In the rows, zero is written as 128.
Each row is followed by its class.
[149 114 149 127 138 114 126  93 108  82 125 111 123 148 104 119 124 152
 131 122 120 106 124  60 108  97 135 119 116 129 137 115 120 127 131 118] : <73>
[188 128 160 141 142 193 116  66 115 113 111 101 126 140 123 135 119 142
 117 126 121  64 125 103 128  85 127 131 114 129 139 129 111 130 131 125] : <65>
[194 159 153 140 152 115 125  71 100  60 132  82 122 168  79 136 129 158
  81 123 137  44 122  43 108  86 121 125 118  95 159 126 113  93 111 126] : <65>
[155 136 146 134 136 140 139  93 110 120 131  98 124 161 108 139 130 139
 113 125 165  87 121 101 116 110 137 130 117 110 161 128 125 111 131 126] : <67>
[142  79 157 117 170 196 142 130  81  85 124  93 122 196 100 105 124 149
 134 121 121  78 103  87 103  87 149 125 106 120 159 139 113 139 121 116] : <86>
[143 112 146 133 149 202 147 123 111 137 135 101 130 170 119 131 123 125
 139 120 114  80 133 157 139 120 141 125 103  93 152 127 120 138 126 123] : <74>
[154 125 156 123 159 152 139  96  98 127 107  84 125 184 118 123 130 146
 130 112 101  91 118  80 124 100 152 127 116 120 162 122 119 140 130 106] : <86>
[141 171 157 134 144  96 145  60 119 132 114  91 127 162  94 132 115 124
 116 130 117  93 100 100 135 102 151 119 121 121 129 121 131 102 127 126] : <67>
[145 153 155 141 146  96 102  38 115  92 115 102 106 113 124 136 126 132
 104 126 118 119 129  64 131  89 131 136 132 134 130 120 124 108 126 139] : <65>
[160 120 138 131 160  95 131  93 110  80 127 109 128 154 124 116 136 146
  98 112 114 116 117  77  82 123 134 130 117 130 160 129 118 123 130 115] : <65>
[148 159 143 147 154 153 179 162 133 128 130 107 124 192 100 160 122 132
 106 128 154  62 121 131 101 102 133 131 117 101 147 128 135 107 252 120] : <65>
[186 114 130 151 160 203 130 145 100  53 128 129 112 143  95 148 119 142
  74 112 128 123 135 133  92 110 123 127 116 103 186 137 126  97 124  69] : <65>
[158 140 151 127 144 116 123  56 109 130 125  66 130 152 119 129 137 129
 125 116 125  70 116  75 126 103 145 125 120 111 145 123 125 126 120 124] : <67>
[133 163 139 147 136  99 138  93 135 145 110 113 132 120 123 130 130 129
 104 118 126 114 121  99 132 111 138 134 108 110 128 123 131 111 134 131] : <65>
[171 157 148 141 143 170 120  41 112 128  96 102 125 135 124 142 117 132
 117 119 108  71 118  94 146  81 143 134 114 121 154 122 114 118 133 133] : <83>
[157 156 153 140 148 166 122  68  99 143 119  99 133 152 120 131 117 139
 114 127 122  66 117  83 139  95 143 119 115 116 147 123 122 113 125 133] : <77>
[156 130 152 129 144 159 127  95 102 140 115 117 124 151 106 137 117 136
 131 122 128  78 115 102 131  89 146 130 107 111 149 123 118 124 124 125] : <66>
[150 148 145 124 156 135 148 107 129 118 120 110 124 168 127 114 129 138
 102 118 111 105 151  89 117 106 143 132 119 129 163 124 122 121 124 121] : <65>
[141 128 149 141 146 111 107  65 107 120 115  88 122 131 114 127 114 141
 126 116 126  65 123  74 144  95 139 123 121 117 138 129 125 113 129 144] : <73>
[179 102 145 152 152  99 121  48 127  63 131 110 117 129  97 126 127 157
  89 110 101 128 130  69  94 115 135 125 118 121 137 121 123 112 128 122] : <65>
[144 132 157 130 151 126 139  73 107 117 125  75 121 164 116 126 131 140
  81 120 128  77 114  84 125  92 142 130 115 116 136 121 129 123 121 124] : <65>
[146 137 146 133 150 178 141  96 103 141 116 104 131 171 114 138 112 133
 104 123 149 102 122  98 123  93 140 123 123 108 163 127 105 119 130  99] : <77>
[136 164 148 132 144 105 130  49 110 112 118  79 125 162 120 123 130 134
 108 117 108 103 119  82 135  92 148 132 114 133 150 137 144  96 132 139] : <65>
[196 139 133 145 149 171 110  79 108  89 121 138 152 149 122 121 133 159
  91 113 102 104 125 100 121 110 134 134 113 120 174 134 112 129 134 121] : <65>
[160 142 153 132 149 156 129  94 128 125 110 109 110 143 116 135 122 138
 113 126 135  83 122  96 125  87 132 127 118 121 125 128 129 130 124 134] : <83>
[180 153 141 146 153 195 126 133 111 137 124 122 128 153 133 144 115 139
 100 129 117  69 122 135 129 114 125 133 116 103 158 125 124 121 127 120] : <65>
[152 140 144 121 139 178 120  82 103 119 114 111 128 148 127 127 129 138
 129 124 140  61 126  83 132  75 136 131 110 129 135 128 124 119 121 128] : <83>
[157 142 152 142 110 172 132 121 108 136 121 113 125 149 123 143 122 142
 117 119 146  64 118 102 126  89 133 138 124 115 141 126 124 128 124 123] : <65>
[156 154 125 133 146 138 118  72 113 121 122 107 135 139 123 125 121 137
 110 113 125  81 130  73 132  94 140 131 112 131 150 127 121 111 127 130] : <83>
[146  99 138 134 141 118 127  68 101 114 117  89 128 159 119 123 124 139
 156 117 121 109 116  97 115 110 142 122 109 114 133 131 117 125 125 125] : <74>
[150 120 163 132 152 124 116  74  92 107 128 102 117 149  95 120 125 145
 129 111 129  95 135  55 124  85 139 115 118 115 137 119 115 131 138 126] : <73>
[142  88 139 145 147  68 107   5 119 104 123  88 121 112 107 127 132 129
 137 110  93 160 122  85 128 125 150 117 106 113 144 128 118 112 134 129] : <64>

Each row is followed by its class. Each block has new classes.
[115 135 115 115 127 124 116 147 124 149 101 124 129 127 148 158 118 155
 127 127 137 127 102 129 155 127 120 148 140 124 157 107 164 171 131  99] : DC
[121 143 132 119 114 148 109 141  89 115 132 135 122 141 129 108 118 150
 144 122 149 132 117 139 126 119 123 142 140 126 136 104 140 152 114 143] : NF
[113 123 112 127 110 134 121 133 110 120  89 133 118 124 137 125 106 137
 135 142 142 117 134 129 129 142 130 125 144 114 130 101 129 156 133 124] : SN
[ 93 137 109 134 103 121 113 140  77 142 116 120 129 140 156 101 118 139
 138 138 149 119  91 129 144 125 134 153 139 117 115  91 183 145 115 120] : JJ
[114 124 122 137 123 122 115 148 102 110 144 117 121 135 177  85 126 114
 132 148 133 115 120 128 142 103 115 157 130 117 120 124 200 126 110 131] : JJ
[123 130 120 121 131 117 122 159 123 124 128 122 122 138 164 110 132 126
 125 144 129 119 125 128 142 109 117 147 132 120 132 128 183 134 126 126] : JJ
[128 130 132 127 129 129 121 143  90 120 120 120 139 116 160 125 110 113
 131 125 144 128 118 119 118 138 129 149 135 125 106 116 128 139 131 121] : Bp
[138 127 133 118 131 137 139 144 121 109 136 110 104 117 143 135 120 129
 131 127 121 114 106 135 144 130 134 136 140 132 137 102 153 153 127 131] : Bp
[136 132 133 133 135 138 120 172 100 125 108 116 132 130 144 131 112 132
 141 117 142 123 147 125 120 130 109 151 132 119 131 131 117 140 109 137] : SN
[130 139 130 132 131 139 125 128 129 115 116 146 125 135 127 115 125 125
 134 142 127 123 159 131 117 110 123 119 136 117 134 129 115 137 124 137] : Rm
[120 135 122 129 123 124 112 157 109 122 120 120 129 134 157 122 123 123
 134 135 136 126 125 123 135 119 107 148 130 124 126 123 164 134 111 129] : JJ
[136 130 126 133 123 146 121 157 106 114 116 131 106 140 147 109 119 134
 150 126 132 118 149 129 129 106 112 154 141 124 144 127 135 152 109 132] : NF
[134 112 123 137 135 130 125 147 111 111 123 128 124 128 159 105 115 111
 135 138 127 111 161 122 117 115 121 151 131 117 117 139 135 132 113 137] : JJ
[140 131 136 124 125 151 116 165 107  92 136 126 117 135 154 101 114 130
 149 131 131 112 144 129 132  98 105 164 135 122 148 135 154 159 102 137] : NF
[119 134 116 128 126 120 125 145 115 134 123 116 114 145 160 119 119 132
 137 132 131 118 132 128 143 125 120 146 128 122 126 125 157 141 115 116] : JJ
[142 130 130 128 130 152 122 159 112 102 120 130 107 137 146  97 114 128
 151 131 127 108 163 128 118 117 114 144 136 126 132 131 120 143 104 141] : SN
[119 109 107 132 123 126 140 143 125 124  98 117  93 134 160 110 117 129
 137 148 122  95 160 129 135 126 127 134 132 109 123 120 136 140 113 125] : JJ
[124 120 119 127 125 113 127 138 130 122 123 118 116 128 141 120 127 125
 126 150 126 116 126 131 138 131 132 120 127 123 125 119 155 128 130 136] : Bp
[125 121 114 142 127 124 122 142 107 135 117 125 129 138 153 123 123 125
 129 133 134 124 137 121 129 126 114 149 132 114 123 118 151 130 118 118] : JJ
[157 111 129 144 147 151 136 173 133 109 138 120 119 130 171 107 118 102
 152 124 112  98 183 123 111 101 114 170 128 118 123 167 120 124  91 139] : JJ
[137 125 120 127 128 145 128 147 129 130  84 132 119 120 139 144 102 145
 146 124 132 104 159 131 128 129 128 140 145 116 145 119  94 170 116 116] : NF
[132 132 130 127 132 124 122 146 120 125 119 124 133 131 132 130 127 125
 128 127 135 127 131 129 127 133 124 130 132 126 132 129 128 129 122 134] : SN
[118 138 123 131 129 128 108 165  98 124 133 117 156 143 160 104 127 116
 131 134 144 126 121 129 129 111 118 154 127 124 126 129 178 123 108 140] : JJ
[117 123 122 138 131 125 120 149 103 123 151 115 129 143 163  92 130 120
 135 136 129 120 119 126 133 114 117 163 129 132 114 129 177 121 108 133] : JJ
[125 134 126 129 114 145 119 142 105 115 112 132 118 145 128 106 115 140
 145 135 137 116 143 129 130 121 123 135 133 124 138 112 136 147 112 142] : NF
[130 132 125 125 128 126 120 150 116 121 115 127 129 131 144 123 139 123
 118 137 132 119 129 128 132 123 121 131 133 121 134 129 147 136 125 133] : JJ
[122 136 129 112 127 137 117 171 113 115 109 113 121 135 145 132 117 145
 136 128 140 114 110 133 139 124 112 139 133 125 145 117 147 156 114 140] : SN
[115 152 130 121 114 133 111 148  96 146 117 131 131 135 127 125 129 150
 139 127 151 137 107 134 143 124 124 134 132 123 139 105 148 148 118 139] : NF
[105 124 126 124 126 119 125 138 108 123 132 119 127 129 156 111 122 118
 128 141 126 119 112 127 136 126 130 141 131 123 113 124 168 130 123 130] : JJ
[118 133 119 127 124 130 118 150 112 132 106 123 116 131 146 131 115 149
 139 130 142 116 124 126 138 123 127 137 147 122 139 110 146 158 124 125] : NF
[160 124 137 128 129 152 133 161 125  99 120 132 113 126 147 114 108 121
 145 121 123 101 175 127 115 122 120 147 124 120 133 144  85 144 109 147] : SN
[147 134 136 127 129 146 138 179 120 127 123 120 110 136 140 115 117 140
 146 119 120 111 146 150 131 107 115 142 130 126 144 136 127 131 105 151] : NF
[115 144 118 128 112 123 115 121 121 143 104 138 134 142 107 129 136 143
 123 144 140 141 127 130 134 125 128 102 129 115 136 117 145 116 129 132] : Rm
[111 141 122 132 129 128 112 160  99 133 129 118 132 141 154 106 130 133
 136 128 137 132 118 124 132 120 115 152 127 127 126 130 166 125 108 127] : JJ
[127 136 125 122 120 138 116 141 111 120 107 126 119 122 133 130 116 146
 138 129 137 124 127 135 135 135 131 128 142 128 139 108 128 155 129 133] : NF
[133 124 117 120 118 149 126 151 115 114 105 130 102 129 140 120 103 150
 152 134 131  98 141 133 133 127 119 143 152 121 142 113 111 171 110 128] : NF
[139 145 134 120 136 137 119 142 117 116 118 136 140 125 139 145 113 126
 135 112 137 134 150 123 128 141 111 153 140 141 133 134 105 148 126 123] : SN
[118 124 131 129 125 145 125 127 109 118 116 134 127 128 144 128 109 135
 138 118 128 117 147 123 132 123 123 151 142 115 125 130 114 157 121 112] : NF

Each row is followed by its class.
[ 94 116 108 124 140 127 107  95 140 168 132 112 129 128 132 125  93 134
 136 129 101 165 112 127 137 155 110 125 121 132 139 109 135 141 122 141] : HD
[ 84 130 124 136 118 133 125  91 139 155 122 139 141 141 132 119 111 116
 133 124 111 155 136 131 131 139  82 137 118 148 130 118 128 138 141 136] : FQ
[ 92 139 126 126 116 121 120 121 131 149 103 134 114 120 153 131 121 120
 135 123 130 168 124 132 127 130 103 144 113 129 116 129 108 145 125 106] : FQ
[ 64 126 114 126 134 127 118  84 142 152 124 113 129 125 129 123 112 112
 122 117 130 150 115 138 131 120 101 131 134 140 112 115 110 141 138 114] : FQ
[ 99 141 113 134 143 102 113 129 113 137 136 109 110 129 118 127  85 146
 138 120 136 163 104 121 129 134 114 125 132 135 113 114 117 136 122 121] : HD
[ 98 123 114 120 130 123 125  86 140 131 106 113 135 117 119 153  92 115
 124 104 138 153 111 133 136 131 100 125 119 129 122 121  86 137 107 110] : Qc
[152 127 113 130 128 139 126 150 139 141 140 122 141 145 115 132 133 159
 131 135 119 126 124 131 137 154 145 113 125 131 134 121 161 125 114 156] : GH
[190 125 119 136 147 113 109 139 123 118 143 104 126 136 118 162  60 179
 148 126 133 171  94 116 149 173 137 111 114 128 149 129 107 127  81 138] : GH
[ 84 133 119 120 128 124 137  79 139 143 133 126 153 146 130 131  93 115
 151 126 123 164 131 140 136 149 108 118 100 129 143 115 130 137 152 151] : Ft
[117 145 106 138 145 122 123 101 135 152 124 102 154 145 104 149  94 154
 130 123 117 146 108 133 140 163 116 116 118 133 128 122 124 126 132 168] : GH
[147 138 108 131 127 110 112 114 121 143 144 118 129 146 146 147  59 158
 151 121 121 204 103 122 137 169 109 117 112 126 149 125 109 136 123 134] : HD
[114 112 117 130 120 120 118 107 122 116 135 127 112 123 141 135  86 119
 133 112 129 162 115 119 132 123 108 124 123 126 141 126  91 136 136 106] : Ft
[110 135 119 135 115 117 122 108 123 134 131 129 122 132 138 156  70 132
 138 110 135 185 133 124 130 134 104 121 112 130 145 115 101 137 111 117] : Qc
[155 149 122 123 130 111 152 133 131 137 141 112 150 146 124 145  88 169
 141 133 119 179 110 132 136 171 122 129  98 130 142 133 127 131 129 142] : GH
[138 137  99 131 152 117 116 131 134 128 141  88 149 132 105 163  77 177
 127 129 134 167  76 131 141 174 104  94 113 142 135 118 122 134 112 140] : GH
[ 92 151 115 126 125 102 127  88 122 126 130 115 143 124 133 150  62 128
 138 120 132 200 106 131 132 142  91 143 103 125 134 129  99 143 157 118] : Ft
[ 95 162 121 117 133 110 147  81 131 128 130 120 165 134 119 153  87 119
 126 125 122 162 111 146 133 146 100 140  92 119 132 129 118 141 182 132] : Ft
[ 75 165 115 128 125 108 133 102 106 106 125 118 125 141 123 139 102 109
 133 108 148 143 157 132 123 100  99 120 121 128 121 125 102 125 129 103] : Qc
[ 89 131 120 130 123 118 130  94 113 107 121 119 126 130 118 149  97 115
 132 118 145 141 125 128 128 119 106 113 123 134 131 117  98 133 120 109] : Qc
[106 136 108 128 137 128 115 128 148 167 134 113 145 134 121 140 123 157
 119 140 124 165  96 151 133 175 116 108  88 127 116 129 138 145 118 153] : GH
[ 81 157 108 130 110 108 136 110 133 136 136 120 127 137 138 158  82 131
 142 116 139 195 131 146 128 145  91 125  93 130 144 131 108 144 135 121] : Qc
[ 93 111 126 123 128 115 110  77 130 145 129 113 119 108 130 136  69 130
 128 121 134 187  78 118 156 147  92 148 121 125 126 116  92 158 130 109] : FQ

Each row is followed by its class.
[145 156 155 104 116 125 141  93 131 107 131 114 124 123 130 102 132 112
 126 143 123 141 130 123 170 131 129 146 116 137 142 125 109 118 127 136] : PJ
[146 175 177 121  99 138 140 103 130  97 122 124 119 130 107 134 136 134
 134 152 121 142 125 117 190 122 128 136 131 154 114 103 119 120 125 120] : PJ
[131 140 135 105 125 113 110 115 140 124 140 132 141 127 101 152 131 141
 124 131 118 129 114 127 151 123 127 141 107 136 129 163 118 126 145 128] : SC
[132 122 131 147 123 135 117 118 158 144 121 130 124 133 125 126 136 155
 119 131 134 126 127 125  87 130 118 152 146 124  72 190 107 123 136 106] : ZN
[135 139 174 122 121 129 139 122 113 101 160 112 125 100 129 123 132 103
 129 130 124 138 121 102 185 120 122 151 103 130 159  78 126 123 130 115] : RH
[128 126 131  90 106 127 148 114 144 133  93 127 134 126 103 138 106 124
 135 122 125 147 172 139 166 130 135  88 115 132 119 154 122 121 123 131] : Rt
[126 122 116  96 115 106 144 129 131 134 150 118 133 131 120 148 117 144
 119 134 118 134 120 110 137 128 128 106 110 132 143 145 127 126 128 126] : SC
[116 124 142 143 125 134 126 114 138 123 124 131 110 135 127 141 135 140
 109 137 119 131 127 136 133 123 128 129 131 129 106 122 134 127 119 121] : PJ
[132 140 150 127 123 140 151 123 116 106 117 131 113 129 105 125 112  96
 128 167 132 135 139 120 174 126 125 105 126 127 127 121 114 128 119 122] : MF
[136 128 145  97 100 119 123 116 132 148 154 126 138 120 126 160 131 130
 136 124 125 127 110 133 126 135 125 158 121 133 128 147 128 122 137 122] : SC
[110 145 170 132 130 136 126  88 133 118 128 117 120 145 118 116 119 136
 131 144 123 144 128 174 165 133 127 134 111 130  95 136 136 121 120 124] : PJ
[135 117 158 157 146 141 123 141 128  99 120 130 102 126 120 110 132 111
 127 131 120 138 125  95 185 128 122 142 135 130 118  95 134 122 130 112] : MF
[113 128 116 124 125 142 138 118 123 118 105 127 109 130 108 123 119 132
 134 132 135 121 164 128 129 128 129  82 129 130 125 139 132 109 128 129] : Rt
[114 126 123  93 111 120 127 103 129 119 143 135 129 125 141 165 140 122
 129 120 125 153 124 137 108 136 144 137 104 143 155 140 113 133 146 140] : SC
[103 126 121  97 110 158 142 113 132 167 129 133  97 113 119 144 112 151
 115 131 133 126 119 153  49 125 122 124 120 139 154 166 116 130 138 136] : SC
